B =
[[1271, 2734, 3581, 1766, 4171, 9181, 7612],
 [1175, 2734, 9722, 1766, 3833, 9181, 9567],
 [1175, 2734, 4222, 1766, 7556, 9181, 7612],
 [1175, 4336, 5479, 1766, 4171, 9181, 7612],
 [1175, 2734, 5479, 1766, 4171, 2339, 7612]]
Give the first entry on the diagonal from the top-right corner.
7612
Give the entry just right of the centre entry.
7556
Give the fifth entry, reading row by row.
4171
Give the first entry in the row that holds the largest entry.
1175
The second entry, reading row by row: 2734
The smallest entry in the last row -> 1175
Give the 5th entry from the end, reading row by row.
5479
Give the entry in the top-left corner.
1271
The maximum is 9722
Give the entry just right of the largest entry.
1766
Give the last entry, reading row by row.
7612
The third-last entry, reading row by row -> 4171
Give the entry directly below the largest entry.
4222
The entry directly above the largest entry: 3581
Give the 2nd entry from the end, reading row by row.
2339
The fourth entry in reading order is 1766
The entry directly above 2339 -> 9181
Give the 2nd largest entry.
9567
The largest entry in the first row: 9181
Give the entry directly below 4336.
2734
The entry just left of the largest entry -> 2734
Give the fourth-last entry, reading row by row.
1766

Read these off the table that follows.
1) The entry just right of 473?
2) The entry just left of 666?
[[535, 651, 509, 503, 526, 599, 518, 583], [574, 327, 182, 477, 674, 597, 523, 406], [650, 381, 154, 570, 683, 720, 481, 412], [654, 506, 690, 763, 380, 663, 389, 382], [299, 445, 570, 485, 602, 448, 370, 560], [323, 509, 605, 366, 506, 346, 522, 565], [842, 688, 451, 666, 425, 784, 537, 497], [812, 530, 390, 777, 509, 836, 415, 416], [258, 332, 590, 356, 473, 182, 485, 519], [489, 560, 717, 690, 442, 577, 332, 511], [727, 729, 477, 594, 447, 734, 610, 498], [264, 398, 375, 245, 620, 291, 472, 659]]
1) 182
2) 451

arr =
[[ 41.8  16.0   5.2  18.1  18.6  -2.2   3.8  15.9   2.0   5.6  20.7   4.2]
 [ 13.1 -10.2 -23.4  -9.7 -21.5 -21.3   0.3  33.4   7.6  -4.0   8.5  17.8]
 [-43.6  12.7 -10.2 -15.2   8.1   9.6  -9.8   3.3  -4.9 -14.5 -12.2  19.3]
 [  3.3  -0.6  -0.4 -11.1 -26.8 -14.5 -41.2  -6.1  -4.9  13.6  18.9   8.1]
 [ -7.0 -10.3  30.4 -22.0 -20.6  14.1  10.3 -17.8   1.5  -9.9 -11.7 -23.0]
 [  3.3  20.1 -24.0  -2.0 -16.0  38.2 -15.1   2.6  -8.4  18.4  -3.8   2.9]
 [  9.9  25.0 -36.8  -4.9  12.5 -14.5  -4.3   3.4 -12.7  -4.7  14.1  23.3]
 [  2.6  -9.3  11.9  16.5  13.9  16.5  19.6 -29.9 -25.0  16.8   3.0 -12.9]
 [ -2.3  14.0  -9.1 -34.5 -14.5  13.3  16.8  21.6  -2.2 -24.6  -4.9  13.4]
 [-37.0  -6.5 -18.3  -1.5  -9.9  17.2 -15.6  17.9  -7.7   8.7  -8.6  22.7]
 [-36.7 -12.0  26.9  -4.9   4.6  20.3   0.4 -15.7 -21.0   3.0  -3.7   2.4]
 [-15.7  22.0  12.4  -1.4  10.5  25.8 -29.5  13.0 -10.3   5.3   9.6  21.6]
 [-23.9   8.5  17.7  -0.4  31.9 -19.2 -11.8 -17.3 -12.4 -10.6  10.9  12.9]
 [ 10.1 -14.6  33.3 -13.2 -18.7 -23.9 -19.4   5.3   3.7  -1.9  20.0   1.9]]
Which number is the entry in the top-right corner? 4.2
Which number is the entry in the bottom-left corner? 10.1
The entry in the bottom-right corner is 1.9
The 2nd entry from the end, reading row by row: 20.0
Which number is the last entry of the smallest entry's row? 19.3
Which number is the entry directly below the largest entry? 13.1
The entry directly above 1.9 is 12.9
Which number is the fifth-last entry, reading row by row? 5.3
Which number is the entry just right of -12.4? -10.6
The top-left entry: 41.8
The entry directly above -34.5 -> 16.5
The entry directly above -11.8: -29.5
Which number is the entry just left of 15.9? 3.8
Which number is the fourth entry, reading row by row? 18.1
Which number is the second smallest entry? -41.2
The 2nd entry on the main diagonal: -10.2
The entry directly below -1.5: -4.9
The third entry in reading order -> 5.2
Which number is the first entry of the smallest entry's row? -43.6
Which number is the entry directly below 12.4? 17.7
The 4th entry from the end, reading row by row -> 3.7
Which number is the 3rd smallest entry? -37.0
Which number is the entry just left of -4.0? 7.6
Which number is the entry directly below the smallest entry? 3.3
The entry directly above -3.7: -8.6
Which number is the largest entry in the last column? 23.3
The 3rd-last entry, reading row by row is -1.9
Which number is the entry directly below 7.6? -4.9
The third largest entry is 33.4
Which number is the 2nd entry in reading order? 16.0

Read these off the row that follows.
1) Report the entry just left of -29.1.
2) Report the largest entry.
3) Report the entry just right of -46.4.
4) Report the entry just left of the largest entry.
5) Report the entry just left of the smallest entry.
6) Report the entry just left of the centre entry.
7) Report the entry just right of 32.2.
[ -8.5 -51.5 -23.2  -1.5 -46.4 -17.7 -15.3  32.2   8.6  22.0 -29.1]
1) 22.0
2) 32.2
3) -17.7
4) -15.3
5) -8.5
6) -46.4
7) 8.6

Questions about the row below.
1) Read off the entry just left of the largest entry.
2) Read off the minimum.
[ 33.0 -14.1  35.8 -11.7 -43.7  14.3]
1) -14.1
2) -43.7
